Here is a tiny trained network, its code and every weight. The questions are about switching its units off for an input and a class, where a switched-off unit gives its printed mean instead of its output.

import numpy as np


def w(rows, s, z=0):
    codes = np.array(rows[::2]) - 128.0
    scale = np.full(codes.shape[1], s)
    scale[-1] = z or s
    return codes * scale


def f(y):
    return y / 2 * (1 + np.tanh(0.7978845608 * (y + 0.044715 * y**3)))


def log_softmax(a):
    a = a - a.max(-1, keepdims=True)
    return a - np.log(np.exp(a).sum(-1, keepdims=True))


def net(x, mask):
    res = np.array(x, float).reshape(1, 4) / 4 @ E
    y = f(res @ A[0][:, :-1].T + A[0][:, -1])
    res = res + np.where(mask, y, B[0][:, -1]) @ B[0][:, :-1]
    return log_softmax(res[-1] @ U[:, :-1].T + U[:, -1])


A, B = {}, {}
E = w([
[82,120,216,222,96,148],'x0',
[159,79,100,182,103,60],'x1',
[181,88,141,173,209,153],'x2',
[90,160,252,124,161,44],'x3',
],0.012)
A[0] = w([
[157,97,178,181,153,7,170],'N1',
[154,155,160,120,224,38,75],'N2',
[102,231,184,115,195,118,142],'N3',
[120,147,125,130,93,9,179],'N4',
[98,130,192,99,209,137,194],'N5',
[153,22,148,146,121,171,248],'N6',
[123,130,109,106,254,175,117],'N7',
[71,205,197,85,100,234,237],'N8',
[76,166,115,9,84,125,128],'N9',
[161,165,182,110,176,131,120],'N10',
[113,166,182,45,126,89,27],'N11',
[134,108,67,217,61,152,182],'N12',
[172,70,159,170,95,122,183],'N13',
[16,202,186,85,100,150,149],'N14',
[170,142,194,170,222,112,222],'N15',
[144,143,55,143,196,78,253],'N16',
[15,171,166,117,62,113,127],'N17',
],0.01,0.0036)
B[0] = w([
[53,76,180,129,172,46,248],'N1',
[48,57,150,114,234,191,204],'N2',
[2,119,191,194,183,237,208],'N3',
[42,57,40,106,193,57,215],'N4',
[115,239,212,210,238,157,197],'N5',
[187,103,177,178,129,193,206],'N6',
[201,133,190,81,179,163,187],'N7',
[86,196,141,58,106,229,234],'N8',
[107,88,36,115,20,190,210],'N9',
[118,132,237,121,87,159,165],'N10',
[122,66,93,151,138,203,183],'N11',
[211,78,91,155,94,146,238],'N12',
[176,103,139,208,48,83,190],'N13',
[14,207,109,228,69,176,228],'N14',
[141,128,216,185,190,93,221],'N15',
[196,24,125,99,131,168,216],'N16',
[53,158,34,170,97,83,218],'N17',
],0.0076,0.011)
U = w([
[111,39,109,89,207,83,169],'0',
[120,61,200,154,140,1,131],'1',
[217,72,38,74,109,157,188],'2',
[144,123,237,119,246,163,141],'3',
[82,170,138,199,146,109,3],'4',
[29,216,119,79,66,221,104],'5',
[157,163,114,116,125,253,123],'6',
[246,20,125,241,97,144,146],'7',
],0.0095,0.0046)

Each question gives the input, the list of numbers given to net, and the class t.
The units are the neurons (one row each of A and B). Each row of codes is followed by its name. A weight is (code - 128) times the scale printed after its matrix; where a second scale follows, it is the last column's (A, B and U).
mask holds one flag per neuron, in row order. A switched-off neuron (its flag False) gives its mean, the last column of its row in B, instead of its output. The means were averaged over made-up inputs and are rounded, as every weight is.
A unit's drop is (log p(t) with every unit on - log p(t) with that unit switched off) / (log p(t) with every unit on - log p(t) with every unit switched off).
The circuit of an input: a set's keep is (log p(t) with only the set's units on - log p(t) with every unit switched off) / (log p(t) with every unit on - log p(t) with every unit switched off). Starting from the 12 units with the biggest drops (on a tie, the unit counted first), units are removed one at a time, each time the one whose removal leaves the highest keep (on an exact tie, the one counted first), for as long as the keep stays at least 0.8.
circuit, biggest first: the units of the circuit, biggest drop first
unit that matters most: the unit with the biggest drop
k most important neurons: the k neurons with the biggest drops, biggest first
drop when u is switched off: that unit's drop, to one decimal
input [8,6,-4,0], class 1: unit that matters most : N1
input [-2,-7,7,-5], class 3: 3 most important neurons : (N7, N9, N14)
input [-3,4,-2,-5], class 2: circuit, biggest first : (N15, N3)
input [-2,-8,2,3], class 5: 2 most important neurons : (N8, N14)
input [-4,3,-2,6], class 0: 2 most important neurons : (N4, N2)
input [4,5,2,1], class 1: 4 most important neurons : (N1, N9, N16, N11)
input [7,1,3,1], class 1: 2 most important neurons : (N1, N13)
input [3,-7,2,6], class 5: 3 most important neurons : (N14, N8, N17)
input [-4,-8,2,3], class 5: 2 most important neurons : (N8, N9)
input [2,3,-2,8], class 4: 4 most important neurons : (N14, N17, N3, N5)
input [5,-4,2,1], class 5: 2 most important neurons : (N8, N14)
input [0,5,4,5], class 1: 3 most important neurons : (N1, N8, N13)
input [0,2,-5,-2], class 2: drop when N8 is switched off : 0.1
input [-4,-3,6,-7], class 2: unit that matters most : N15
input [0,-3,-1,7], class 5: drop when N14 is switched off : 0.6
input [7,-5,1,3], class 5: drop when N8 is switched off : 0.4
